Here is a tiny trained network, its code and every weight. The questions are about switching its units off for an input and a class, where a switched-off unit gives its printed mean instead of its output.

import numpy as np


def w(rows, s, z=0):
    codes = np.array(rows[::2]) - 128.0
    scale = np.full(codes.shape[1], s)
    scale[-1] = z or s
    return codes * scale


def f(y):
    return y / 2 * (1 + np.tanh(0.7978845608 * (y + 0.044715 * y**3)))


def log_softmax(a):
    a = a - a.max(-1, keepdims=True)
    return a - np.log(np.exp(a).sum(-1, keepdims=True))


def net(x, mask):
    res = np.array(x, float).reshape(1, 7) / 4 @ E
    y = f(res @ A[0][:, :-1].T + A[0][:, -1])
    res = res + np.where(mask, y, B[0][:, -1]) @ B[0][:, :-1]
    return log_softmax(res[-1] @ U[:, :-1].T + U[:, -1])


A, B = {}, {}
E = w([
[205,229,163,161,61,128,48,172,119,33,132],'x0',
[139,199,209,104,201,39,153,51,154,118,174],'x1',
[77,120,147,243,190,104,158,176,213,61,27],'x2',
[173,117,12,78,140,86,134,135,208,79,152],'x3',
[162,89,158,196,120,93,188,227,134,148,254],'x4',
[203,27,174,94,119,96,184,110,66,53,69],'x5',
[72,140,162,88,69,198,207,112,179,59,170],'x6',
],0.007)
A[0] = w([
[92,89,80,144,86,223,75,197,144,152,119,51],'neuron 0',
[196,80,159,115,108,105,182,95,81,64,87,19],'neuron 1',
[169,119,106,165,142,68,82,132,112,184,99,31],'neuron 2',
[128,160,119,93,117,151,87,83,138,145,61,65],'neuron 3',
[85,213,108,131,146,127,92,156,173,161,173,81],'neuron 4',
[145,102,29,60,109,105,153,130,232,62,152,107],'neuron 5',
[140,120,131,65,94,123,111,122,98,175,186,58],'neuron 6',
[71,141,104,92,145,133,91,79,112,99,61,40],'neuron 7',
[90,141,122,83,116,125,80,88,131,122,70,77],'neuron 8',
[83,87,109,102,158,123,194,127,112,169,115,61],'neuron 9',
[70,81,104,115,171,110,169,109,121,198,127,31],'neuron 10',
[117,141,120,114,116,137,112,82,129,128,85,46],'neuron 11',
[169,131,1,87,152,80,131,141,187,100,137,71],'neuron 12',
[141,105,153,158,119,101,145,200,147,158,189,36],'neuron 13',
[107,132,134,183,165,126,139,145,169,99,95,23],'neuron 14',
[88,178,97,139,128,157,89,128,159,175,171,66],'neuron 15',
[103,83,117,118,175,158,147,109,139,159,138,41],'neuron 16',
[120,70,53,168,60,202,121,194,98,111,97,38],'neuron 17',
[84,118,167,77,75,187,178,76,165,73,191,90],'neuron 18',
[188,186,134,149,67,163,105,183,112,82,114,74],'neuron 19',
[125,62,147,173,142,104,165,164,111,145,231,51],'neuron 20',
[156,151,128,93,94,157,130,107,93,170,162,45],'neuron 21',
[94,124,86,102,129,185,86,71,108,110,67,82],'neuron 22',
[165,143,125,47,88,144,92,93,82,174,207,30],'neuron 23',
[154,186,130,142,67,133,102,134,117,94,139,69],'neuron 24',
[113,55,114,101,164,127,196,106,135,191,112,78],'neuron 25',
[33,151,210,141,86,177,170,123,69,122,124,97],'neuron 26',
[158,181,175,161,127,137,107,171,133,45,107,64],'neuron 27',
[115,159,131,79,145,150,89,48,127,124,64,72],'neuron 28',
[49,60,122,114,173,141,190,108,145,185,113,78],'neuron 29',
[158,110,144,182,100,100,162,217,116,152,204,59],'neuron 30',
[97,138,149,213,162,133,158,168,198,92,48,38],'neuron 31',
[89,179,86,154,135,142,108,124,150,149,171,88],'neuron 32',
[103,124,152,199,180,125,125,138,196,112,84,29],'neuron 33',
[146,179,132,160,87,84,86,139,106,70,133,48],'neuron 34',
[169,159,123,72,82,178,149,88,81,160,182,45],'neuron 35',
[69,151,138,154,140,130,188,150,156,82,105,99],'neuron 36',
[200,177,177,132,96,137,59,168,114,70,132,66],'neuron 37',
[101,116,127,174,135,106,138,137,145,104,114,26],'neuron 38',
[201,24,156,67,124,84,180,123,50,39,97,40],'neuron 39',
[139,121,189,160,146,141,79,132,72,181,98,69],'neuron 40',
[208,121,87,159,211,50,45,109,62,198,87,64],'neuron 41',
[110,119,141,173,146,110,131,156,173,106,87,3],'neuron 42',
[80,138,213,173,105,170,121,128,78,193,107,68],'neuron 43',
[61,202,91,145,133,148,97,135,159,175,158,55],'neuron 44',
[96,151,151,84,72,210,203,92,194,59,142,86],'neuron 45',
[126,212,211,116,218,35,151,51,171,109,191,60],'neuron 46',
],0.0095,0.0073)
B[0] = w([
[172,85,148,57,103,179,154,111,129,170,66,216],'neuron 0',
[63,90,158,198,86,157,143,115,170,170,103,193],'neuron 1',
[124,148,127,121,123,129,107,193,153,155,120,164],'neuron 2',
[170,164,130,159,125,110,164,125,149,92,155,171],'neuron 3',
[84,89,165,190,86,160,148,103,148,150,88,202],'neuron 4',
[164,134,219,161,199,130,64,137,61,129,169,254],'neuron 5',
[120,95,75,139,138,69,137,128,83,84,89,181],'neuron 6',
[182,178,116,167,112,131,178,141,141,84,147,171],'neuron 7',
[172,157,133,160,123,113,182,135,154,83,159,171],'neuron 8',
[98,155,115,96,112,122,102,89,151,130,154,176],'neuron 9',
[97,159,103,89,102,141,82,87,149,127,162,179],'neuron 10',
[148,135,132,134,122,120,156,133,139,103,145,137],'neuron 11',
[157,142,222,163,186,128,67,114,52,130,167,226],'neuron 12',
[185,189,117,147,127,128,186,126,167,74,131,186],'neuron 13',
[132,97,88,135,125,103,128,125,79,114,102,164],'neuron 14',
[76,91,160,203,89,147,144,115,136,153,105,181],'neuron 15',
[114,149,106,112,124,115,99,93,147,142,145,148],'neuron 16',
[195,103,164,18,116,167,149,107,117,204,67,225],'neuron 17',
[115,164,92,113,156,107,104,223,170,178,108,229],'neuron 18',
[106,166,107,87,142,110,94,78,180,140,162,214],'neuron 19',
[198,192,106,174,115,123,165,114,170,74,151,213],'neuron 20',
[121,92,96,141,137,82,122,123,77,106,93,164],'neuron 21',
[181,182,118,151,111,124,192,125,154,108,162,197],'neuron 22',
[107,57,66,118,147,56,150,123,52,78,93,213],'neuron 23',
[75,148,116,105,145,131,106,81,140,137,164,177],'neuron 24',
[96,165,112,100,98,126,88,82,159,110,163,204],'neuron 25',
[157,139,199,147,198,128,64,170,93,151,173,216],'neuron 26',
[90,148,83,97,126,116,95,78,124,125,172,203],'neuron 27',
[185,175,128,169,115,124,183,134,143,86,136,191],'neuron 28',
[99,177,98,78,121,116,85,67,163,120,184,219],'neuron 29',
[185,221,126,157,110,126,199,123,159,62,136,229],'neuron 30',
[117,69,62,116,141,47,138,120,63,80,95,234],'neuron 31',
[100,105,157,173,92,138,131,119,144,144,111,177],'neuron 32',
[111,90,95,123,122,79,139,122,51,92,95,189],'neuron 33',
[109,145,116,88,125,136,107,85,150,138,154,175],'neuron 34',
[116,71,66,129,146,59,132,130,72,84,75,198],'neuron 35',
[133,102,74,126,131,91,125,165,102,113,98,195],'neuron 36',
[76,162,95,80,110,128,101,69,166,128,182,218],'neuron 37',
[137,107,101,128,119,101,135,126,106,141,137,137],'neuron 38',
[62,78,175,230,72,176,139,110,150,170,68,250],'neuron 39',
[141,133,179,119,185,141,85,165,122,143,144,173],'neuron 40',
[89,153,86,117,153,130,104,245,173,188,135,237],'neuron 41',
[116,91,96,113,122,79,131,137,71,108,99,155],'neuron 42',
[161,113,204,160,199,120,88,108,70,114,171,197],'neuron 43',
[78,75,163,196,102,148,150,116,156,133,103,191],'neuron 44',
[105,166,109,136,136,103,115,223,161,183,134,240],'neuron 45',
[211,78,157,1,90,216,166,114,111,199,59,244],'neuron 46',
],0.0097,0.0079)
U = w([
[105,96,73,133,131,70,143,114,73,83,94,103],'0',
[78,165,106,95,113,126,94,40,165,121,169,85],'1',
[182,180,126,172,113,126,201,119,161,77,137,142],'2',
[59,98,168,209,89,159,141,100,149,143,94,130],'3',
[179,109,152,47,110,173,153,108,118,161,77,127],'4',
[145,138,202,160,192,126,74,126,77,124,160,161],'5',
[94,157,98,128,145,116,112,246,166,159,122,252],'6',
[101,105,123,118,143,213,140,142,147,66,176,118],'7',
],0.012,0.003)

Each question gives the input, the list of numbers given to net, and the class t.
The units are the neurons (one row each of A and B). Each row of codes is followed by its name. A weight is (code - 128) times the scale printed after its matrix; where a second scale follows, it is the last column's (A, B and U).
mask holds one flag per neuron, in row order. A switched-off neuron (its flag False) gives its mean, the last column of its row in B, instead of its output. The means were averaged over made-up inputs and are rounded, as every weight is.
A unit's drop is (log p(t) with every unit on - log p(t) with that unit switched off) / (log p(t) with every unit on - log p(t) with every unit switched off).
The circuit of an input: a set's keep is (log p(t) with only the set's units on - log p(t) with every unit switched off) / (log p(t) with every unit on - log p(t) with every unit switched off). Starting from the 12 units with the biggest drops (on a tie, the unit counted first), units are removed one at a time, each time the one whose removal leaves the highest keep (on an exact tie, the one counted first), for as long as the keep stays at least 0.8.
units of the circuit, in order: the units of the circuit, biggest drop first
unit that matters most: the unit with the biggest drop
k most important neurons: the k neurons with the biggest drops, biggest first
drop when u is switched off: that unit's drop, to one decimal
input [5,4,-1,5,2,-3,8], class 6: units of the circuit, in order -> [neuron 45]
input [-1,-7,5,8,-4,-7,0], class 5: 3 most important neurons -> [neuron 5; neuron 12; neuron 46]
input [-2,4,4,1,-1,-3,3], class 0: 3 most important neurons -> [neuron 17; neuron 0; neuron 31]
input [-3,-7,7,3,-2,-6,-2], class 0: 2 most important neurons -> [neuron 31; neuron 46]
input [0,4,-1,1,2,-1,4], class 4: 2 most important neurons -> [neuron 46; neuron 41]
input [-6,2,4,6,2,2,-6], class 1: 3 most important neurons -> [neuron 25; neuron 29; neuron 10]
input [6,1,7,8,7,5,6], class 5: 4 most important neurons -> [neuron 5; neuron 12; neuron 23; neuron 35]
input [-8,-3,1,8,-3,-4,-8], class 1: 4 most important neurons -> [neuron 29; neuron 10; neuron 25; neuron 9]
input [-1,8,-6,1,1,-5,-8], class 4: 3 most important neurons -> [neuron 46; neuron 45; neuron 18]
input [-3,3,-4,-6,-7,3,2], class 2: units of the circuit, in order -> [neuron 28; neuron 22]
input [-4,-5,-4,4,-5,3,4], class 2: units of the circuit, in order -> [neuron 22; neuron 7]
input [8,1,-8,-3,1,-1,-5], class 0: 3 most important neurons -> [neuron 23; neuron 35; neuron 6]
input [5,5,-3,0,-6,-7,6], class 3: units of the circuit, in order -> [neuron 4; neuron 44]
input [-2,0,3,-6,-6,-6,-7], class 6: unit that matters most -> neuron 41
input [-5,-7,4,8,-4,-1,-3], class 5: 3 most important neurons -> [neuron 12; neuron 5; neuron 46]
input [-2,-8,7,7,8,8,-3], class 2: 4 most important neurons -> [neuron 30; neuron 20; neuron 13; neuron 46]
input [-2,-3,1,-7,7,-6,-4], class 2: 3 most important neurons -> [neuron 30; neuron 20; neuron 13]
input [6,-8,0,-1,7,1,1], class 4: 2 most important neurons -> [neuron 17; neuron 0]
input [-4,5,3,-7,5,-4,8], class 6: 3 most important neurons -> [neuron 18; neuron 45; neuron 5]
input [-2,-7,3,5,1,8,-3], class 3: units of the circuit, in order -> [neuron 39]
input [2,7,2,5,-1,5,8], class 6: drop when neuron 39 is switched off -> 0.0
input [-1,-5,-3,3,8,6,4], class 2: drop when neuron 30 is switched off -> 0.2
input [-7,-3,0,-6,-5,2,0], class 1: drop when neuron 29 is switched off -> 0.1
input [0,1,1,8,5,-7,-5], class 5: drop when neuron 12 is switched off -> 1.4
